[[-33, -6, -1],
[37, -8, -5],
[25, 20, -16]]
->
[[37, -8, -5],
[25, 20, -16]]

[[27, -31, -35, 4, 13],
[-3, -36, 38, -6, 29],
[-37, -5, 15, 14, 9],
[27, -7, 28, 36, 4],
[39, -26, 30, 14, -14]]
->
[[-3, -36, 38],
[-37, -5, 15]]

[[6, -20, -4, 42],
[-10, 9, -28, -1],
[-17, -2, 5, 42]]
->
[[-10, 9, -28],
[-17, -2, 5]]

[[-36, 13, 24, 14],
[-36, 6, -8, -3],
[-36, -3, 9, 21]]
->
[[-36, 6, -8],
[-36, -3, 9]]

[[-5, 2, 2, -1],
[-26, 34, -40, -34],
[5, 0, 6, -2]]
->
[[-26, 34, -40],
[5, 0, 6]]

[[36, 16, 36],
[-18, 16, -18],
[1, 14, 1],
[1, -27, 1]]
->
[[-18, 16, -18],
[1, 14, 1]]

[[-9, 5, 25],
[7, -10, -7],
[45, -22, 23],
[-18, 5, -16]]
->
[[7, -10, -7],
[45, -22, 23]]

[[-13, -16, -14],
[-23, 12, -1],
[10, 2, 30],
[7, -36, 13],
[-17, -25, -19]]
->
[[-23, 12, -1],
[10, 2, 30]]

[[2, -7, -1],
[6, 31, 9],
[-8, 11, -33],
[4, -16, 14],
[-4, 6, 6]]
->
[[6, 31, 9],
[-8, 11, -33]]
---
[[-40, -8, -3, -14],
[-7, -16, 23, 35],
[7, -4, -10, -11],
[4, 6, -5, 34],
[35, 0, 2, -36]]
->
[-40, -16, -10, 34]

[[-3, -1, -10, -2],
[17, 2, 15, -7],
[-1, -10, -23, 28],
[-13, 0, 22, -37]]
->
[-3, 2, -23, -37]

[[0, 7, -33, -13],
[0, -3, 32, 14]]
->
[0, -3]

[[42, -19],
[37, -40],
[24, 39],
[16, -43]]
->
[42, -40]

[[-1, 14, 29],
[4, -11, 23],
[-17, -2, -28],
[-13, -8, -39],
[-26, 9, -9]]
->
[-1, -11, -28]

[[10, -23, -10, 33],
[-6, 41, 1, 7],
[-4, -18, 45, -20],
[14, -10, -5, 37]]
->
[10, 41, 45, 37]
---
[[22, -19, 10, -14, -12, 22, -8, 23, -18],
[-33, 6, -19, 0, 1, -18, 2, -21, 11],
[-16, -6, -15, -21, 10, 3, -14, 3, 14],
[12, 1, 17, 8, -1, -5, 12, -9, -2],
[21, 43, 34, 43, 41, -22, 35, -12, 38],
[-8, -18, -8, -10, -24, 1, -9, -2, -18],
[-24, -36, -35, -44, -24, 21, -33, 9, -20]]
->
[[-18, 11, 14, -2, 38, -18, -20],
[23, -21, 3, -9, -12, -2, 9],
[-8, 2, -14, 12, 35, -9, -33],
[22, -18, 3, -5, -22, 1, 21],
[-12, 1, 10, -1, 41, -24, -24],
[-14, 0, -21, 8, 43, -10, -44],
[10, -19, -15, 17, 34, -8, -35],
[-19, 6, -6, 1, 43, -18, -36],
[22, -33, -16, 12, 21, -8, -24]]

[[-37, -20],
[-16, -9],
[4, 9]]
->
[[-20, -9, 9],
[-37, -16, 4]]

[[-24, -2, -14, -10, -18, -19, -20, -25, -9, 15, 13],
[14, -33, 22, -30, -17, -15, 17, 9, 15, -24, -26],
[17, 1, 4, 8, 16, 17, 12, 19, -1, -17, -15],
[-10, -3, 1, -6, -11, -11, -7, -11, 1, 8, 7]]
->
[[13, -26, -15, 7],
[15, -24, -17, 8],
[-9, 15, -1, 1],
[-25, 9, 19, -11],
[-20, 17, 12, -7],
[-19, -15, 17, -11],
[-18, -17, 16, -11],
[-10, -30, 8, -6],
[-14, 22, 4, 1],
[-2, -33, 1, -3],
[-24, 14, 17, -10]]

[[7, 4, 10, 11, 13, 4, 20, 3, -22, 1, -2, 14],
[-3, -18, 8, 6, 3, 10, 3, -14, 14, 6, -34, -19],
[0, 9, 5, 19, 11, -10, -13, 14, 15, 1, -19, -11],
[9, 9, 6, 12, -10, 11, 6, 8, -3, -22, -8, -6],
[15, 22, -5, 1, 15, 12, -3, -12, 14, 4, 8, 11],
[-17, -15, -2, -8, 1, -25, -7, 7, -19, 15, -2, 11],
[-4, 7, 28, 8, -17, -6, -36, 16, -17, -25, 22, -1]]
->
[[14, -19, -11, -6, 11, 11, -1],
[-2, -34, -19, -8, 8, -2, 22],
[1, 6, 1, -22, 4, 15, -25],
[-22, 14, 15, -3, 14, -19, -17],
[3, -14, 14, 8, -12, 7, 16],
[20, 3, -13, 6, -3, -7, -36],
[4, 10, -10, 11, 12, -25, -6],
[13, 3, 11, -10, 15, 1, -17],
[11, 6, 19, 12, 1, -8, 8],
[10, 8, 5, 6, -5, -2, 28],
[4, -18, 9, 9, 22, -15, 7],
[7, -3, 0, 9, 15, -17, -4]]

[[-9, 16, -14, -27],
[-1, 8, -1, -33],
[-2, 0, -16, -4],
[-31, -18, -18, -2],
[25, -17, 22, 20],
[-7, -18, 20, -10],
[-13, -16, 17, -4],
[9, -20, 15, 6],
[-21, 19, -13, -25],
[-9, 8, -17, 19],
[-6, 36, -23, -24]]
->
[[-27, -33, -4, -2, 20, -10, -4, 6, -25, 19, -24],
[-14, -1, -16, -18, 22, 20, 17, 15, -13, -17, -23],
[16, 8, 0, -18, -17, -18, -16, -20, 19, 8, 36],
[-9, -1, -2, -31, 25, -7, -13, 9, -21, -9, -6]]

[[-6, 4, -19, 5, -22, 25, -8, -18, 1, -35, 6, 0, -19, -30],
[10, 37, -15, -1, 33, 9, -7, -5, 35, 11, -22, 37, 34, -4],
[10, 19, -10, 13, 10, 13, 2, -20, 18, -22, 5, 19, -8, -35]]
->
[[-30, -4, -35],
[-19, 34, -8],
[0, 37, 19],
[6, -22, 5],
[-35, 11, -22],
[1, 35, 18],
[-18, -5, -20],
[-8, -7, 2],
[25, 9, 13],
[-22, 33, 10],
[5, -1, 13],
[-19, -15, -10],
[4, 37, 19],
[-6, 10, 10]]

[[19, 8, -27, 13, -41, 19, 20, -34],
[-36, -5, 27, -26, -10, -36, 4, 42],
[-35, -9, 32, -25, 3, -35, -5, 43]]
->
[[-34, 42, 43],
[20, 4, -5],
[19, -36, -35],
[-41, -10, 3],
[13, -26, -25],
[-27, 27, 32],
[8, -5, -9],
[19, -36, -35]]

[[4, 1, -27, -9],
[-4, 25, -1, -13],
[4, -20, 2, 4],
[2, 6, 5, 6],
[14, 1, 2, -5],
[8, -45, -6, 13],
[-27, 1, -5, 10]]
->
[[-9, -13, 4, 6, -5, 13, 10],
[-27, -1, 2, 5, 2, -6, -5],
[1, 25, -20, 6, 1, -45, 1],
[4, -4, 4, 2, 14, 8, -27]]
---
[[-11, -33, 34],
[-35, -3, -24]]
->
[[-33, 34],
[-3, -24]]

[[1, -31, -9, 42, 12],
[14, 9, -1, -4, 18]]
->
[[-31, -9],
[9, -1]]

[[12, 32, -34, 29, 24],
[-22, 40, -15, -8, 33],
[29, 12, -33, 24, 35]]
->
[[32, -34],
[40, -15]]

[[-19, 38, 35, -27],
[10, 17, 12, -39],
[-33, -5, -10, 20]]
->
[[38, 35],
[17, 12]]

[[-22, 9, -23, 0],
[-27, 6, 24, 5],
[-16, 11, -13, 10],
[-32, -4, 0, -12],
[22, -15, -35, -12]]
->
[[9, -23],
[6, 24]]

[[0, 8, 1, 1, 0],
[1, 2, 1, -2, 0],
[28, -38, 9, -18, -13],
[26, -36, 13, -13, -16],
[-4, 4, 3, 2, 1]]
->
[[8, 1],
[2, 1]]
